Below is a small trained network, with its code and all its weights. Each question gives an input and a class and asks what happens when units are switched off, that is, made to give their printed mean instead of their output.

import numpy as np


def w(rows, s, z=0):
    codes = np.array(rows[::2]) - 128.0
    scale = np.full(codes.shape[1], s)
    scale[-1] = z or s
    return codes * scale


def f(y):
    return np.maximum(y, 0)


def log_softmax(a):
    a = a - a.max(-1, keepdims=True)
    return a - np.log(np.exp(a).sum(-1, keepdims=True))


def net(x, mask):
    res = np.array(x, float).reshape(1, 8) / 4 @ E
    y = f(res @ A[0][:, :-1].T + A[0][:, -1])
    res = res + np.where(mask, y, B[0][:, -1]) @ B[0][:, :-1]
    return log_softmax(res[-1] @ U[:, :-1].T + U[:, -1])


A, B = {}, {}
E = w([
[254,75,131,98,73,140,110,120],'x0',
[127,102,154,226,113,81,151,50],'x1',
[97,145,113,124,142,171,185,93],'x2',
[161,132,153,207,162,146,178,156],'x3',
[90,156,216,88,240,108,61,148],'x4',
[137,87,142,130,152,84,160,96],'x5',
[165,101,88,104,113,32,192,142],'x6',
[73,41,228,175,150,147,86,143],'x7',
],0.0067)
A[0] = w([
[92,177,124,67,192,96,41,170,197],'n0',
[164,71,155,174,157,151,80,131,164],'n1',
[182,171,81,99,132,125,166,149,254],'n2',
[82,123,3,56,62,131,128,217,113],'n3',
[179,87,198,129,116,200,3,125,206],'n4',
[39,170,106,80,198,129,153,117,151],'n5',
[212,86,39,185,8,122,148,26,157],'n6',
[140,114,64,100,35,10,192,109,235],'n7',
[164,202,122,118,118,186,170,194,93],'n8',
[94,142,24,74,128,129,121,217,124],'n9',
[140,92,203,92,176,173,69,147,171],'n10',
[106,56,173,157,174,60,130,26,62],'n11',
[53,99,83,184,173,160,131,76,114],'n12',
],0.0069,0.0011)
B[0] = w([
[160,201,194,168,70,144,123,73,207],'n0',
[166,91,116,93,134,116,110,80,170],'n1',
[122,136,181,164,104,99,117,129,187],'n2',
[189,100,106,120,134,50,131,144,210],'n3',
[199,115,151,105,17,122,41,100,203],'n4',
[89,180,148,186,114,206,79,69,196],'n5',
[214,220,196,255,15,134,125,71,254],'n6',
[171,115,146,65,76,87,73,116,242],'n7',
[167,104,82,101,126,109,47,192,166],'n8',
[157,85,137,107,96,69,102,165,192],'n9',
[161,116,195,131,81,72,60,142,192],'n10',
[188,99,154,34,181,90,164,175,193],'n11',
[105,154,87,138,151,201,163,137,172],'n12',
],0.0059,0.0087)
U = w([
[184,174,207,147,58,67,2,26,220],'0',
[18,214,85,162,195,181,168,14,62],'1',
[114,49,106,95,225,11,191,210,1],'2',
],0.0062,0.00063)

Each question gives the input, the list of numbers given to net, and the class t.
The units are the neurons (one row each of A and B). Each row of codes is followed by its name. A weight is (code - 128) times the scale printed after its matrix; where a second scale follows, it is the last column's (A, B and U).
mask holds one flag per neuron, in row order. A switched-off neuron (its flag False) gives its mean, the last column of its row in B, instead of its output. The means were averaged over made-up inputs and are rounded, as every weight is.
A unit's drop is (log p(t) with every unit on - log p(t) with that unit switched off) / (log p(t) with every unit on - log p(t) with every unit switched off).
The circuit of an input: a set's keep is (log p(t) with only the set's units on - log p(t) with every unit switched off) / (log p(t) with every unit on - log p(t) with every unit switched off). Starting from the 12 units with the biggest drops (on a tie, the unit counted first), units are removed one at a time, each time the one whose removal leaves the highest keep (on an exact tie, the one counted first), for as long as the keep stays at least 0.8.
circuit, biggest first: the units of the circuit, biggest drop first
k most important neurons: the k neurons with the biggest drops, biggest first
drop when u is switched off: that unit's drop, to one decimal
input [-8,-8,-2,6,0,4,6,6], class 1: circuit, biggest first -> (n5, n7, n3, n4)
input [-2,5,3,2,7,-3,8,0], class 2: circuit, biggest first -> (n6, n4)
input [-7,5,-6,2,-1,-2,2,0], class 2: circuit, biggest first -> (n6, n0, n4)
input [-3,-3,-6,6,-1,0,8,5], class 2: most important neuron -> (n6)
input [-1,-3,4,3,0,-8,0,2], class 2: circuit, biggest first -> (n6, n7)
input [-7,6,-3,7,5,6,4,4], class 2: circuit, biggest first -> (n11, n6)
input [-7,2,5,-6,1,-3,5,-2], class 1: circuit, biggest first -> (n6, n4, n5)
input [-8,-5,2,2,-7,-7,3,5], class 2: circuit, biggest first -> (n6, n0)
input [-1,-4,-8,-1,2,5,7,7], class 2: 4 most important neurons -> (n6, n5, n11, n7)
input [-5,1,0,4,1,3,4,-1], class 2: drop when n6 is switched off -> 0.4
input [4,-5,8,2,-2,-8,4,4], class 2: drop when n7 is switched off -> 0.1
input [-5,3,-8,8,-1,5,1,-5], class 2: drop when n6 is switched off -> 0.2
